Below are the code and all the weights of a small trained network. Each question names an input and a class and asks about switching units off, where a switched-off unit gives its printed mean instead of its output.

import numpy as np


def w(rows, s, z=0):
    codes = np.array(rows[::2]) - 128.0
    scale = np.full(codes.shape[1], s)
    scale[-1] = z or s
    return codes * scale


def f(y):
    return np.maximum(y, 0)


def log_softmax(a):
    a = a - a.max(-1, keepdims=True)
    return a - np.log(np.exp(a).sum(-1, keepdims=True))


def net(x, mask):
    res = np.array(x, float).reshape(1, 6) / 4 @ E
    y = f(res @ A[0][:, :-1].T + A[0][:, -1])
    res = res + np.where(mask, y, B[0][:, -1]) @ B[0][:, :-1]
    return log_softmax(res[-1] @ U[:, :-1].T + U[:, -1])


A, B = {}, {}
E = w([
[165,178,95,86,254,140],'x0',
[172,69,170,224,172,217],'x1',
[104,160,56,89,81,252],'x2',
[131,120,115,135,128,124],'x3',
[143,111,100,141,123,122],'x4',
[137,122,117,134,124,126],'x5',
],0.011)
A[0] = w([
[154,133,136,93,220,166,28],'neuron 1',
[96,167,75,72,106,55,11],'neuron 2',
[103,139,123,105,109,180,4],'neuron 3',
[87,94,153,140,57,130,87],'neuron 4',
[134,120,108,89,114,108,29],'neuron 5',
[119,107,175,114,34,140,130],'neuron 6',
[160,111,174,196,150,199,131],'neuron 7',
[112,197,85,69,91,67,11],'neuron 8',
[92,128,79,156,124,192,166],'neuron 9',
[180,155,109,84,180,144,76],'neuron 10',
[152,177,96,80,226,134,43],'neuron 11',
[195,184,109,105,160,122,172],'neuron 12',
[112,203,51,86,91,217,39],'neuron 13',
[141,130,180,142,188,4,149],'neuron 14',
[67,66,151,150,72,138,131],'neuron 15',
],0.012,0.0022)
B[0] = w([
[184,198,75,82,176,40,187],'neuron 1',
[205,90,179,51,240,255,219],'neuron 2',
[106,49,189,175,42,155,165],'neuron 3',
[149,215,42,86,89,36,198],'neuron 4',
[121,192,206,41,98,165,154],'neuron 5',
[133,237,54,148,89,84,207],'neuron 6',
[192,154,222,50,226,225,205],'neuron 7',
[223,87,153,52,205,236,222],'neuron 8',
[97,84,208,170,112,159,186],'neuron 9',
[127,234,94,69,67,108,182],'neuron 10',
[52,231,44,139,73,50,208],'neuron 11',
[87,176,63,94,37,101,182],'neuron 12',
[19,12,205,217,20,168,233],'neuron 13',
[46,2,207,209,41,130,246],'neuron 14',
[200,250,36,83,172,43,202],'neuron 15',
],0.0073,0.014)
U = w([
[135,255,23,99,92,18,185],'0',
[217,144,181,81,242,193,232],'1',
[52,55,184,208,77,71,2],'2',
],0.0069,0.0036)

Each question gives the input, the list of numbers given to net, and the class t.
The units are the neurons (one row each of A and B). Each row of codes is followed by its name. A weight is (code - 128) times the scale printed after its matrix; where a second scale follows, it is the last column's (A, B and U).
mask holds one flag per neuron, in row order. A switched-off neuron (its flag False) gives its mean, the last column of its row in B, instead of its output. The means were averaged over made-up inputs and are rounded, as every weight is.
A unit's drop is (log p(t) with every unit on - log p(t) with that unit switched off) / (log p(t) with every unit on - log p(t) with every unit switched off).
The circuit of an input: a set's keep is (log p(t) with only the set's units on - log p(t) with every unit switched off) / (log p(t) with every unit on - log p(t) with every unit switched off). Starting from the 12 units with the biggest drops (on a tie, the unit counted first), units are removed one at a time, each time the one whose removal leaves the highest keep (on an exact tie, the one counted first), for as long as the keep stays at least 0.8.
circuit, biggest first: the units of the circuit, biggest drop first
most important unit: the unit with the biggest drop
k most important neurons: the k neurons with the biggest drops, biggest first
drop of u: that unit's drop, to one decimal
input [-3,8,-7,-7,4,8], class 1: circuit, biggest first -> (neuron 7)
input [6,5,6,-6,-5,-6], class 0: 3 most important neurons -> (neuron 1; neuron 11; neuron 14)
input [-4,-8,-7,-8,3,7], class 1: 3 most important neurons -> (neuron 2; neuron 8; neuron 13)
input [0,-3,4,5,3,-2], class 2: 3 most important neurons -> (neuron 13; neuron 7; neuron 15)
input [-6,-1,8,2,6,-6], class 2: 3 most important neurons -> (neuron 13; neuron 9; neuron 3)
input [-7,-8,-8,-5,-3,2], class 1: 4 most important neurons -> (neuron 2; neuron 8; neuron 13; neuron 11)
input [-4,3,2,-3,-3,-8], class 0: 2 most important neurons -> (neuron 2; neuron 8)
input [1,-2,-3,-8,6,7], class 2: 3 most important neurons -> (neuron 7; neuron 14; neuron 15)
input [-1,6,8,3,4,7], class 2: 3 most important neurons -> (neuron 13; neuron 2; neuron 8)
input [-4,6,1,-4,4,1], class 1: 2 most important neurons -> (neuron 7; neuron 11)
input [-5,-7,-7,2,-4,5], class 1: drop of neuron 9 -> 0.0
input [5,-6,0,6,8,-1], class 1: drop of neuron 10 -> -0.1
input [7,6,-5,1,-6,1], class 0: drop of neuron 2 -> 0.1
input [-2,-5,8,8,0,-4], class 2: drop of neuron 13 -> 1.6
input [2,4,-8,-5,3,0], class 2: most important unit -> neuron 14
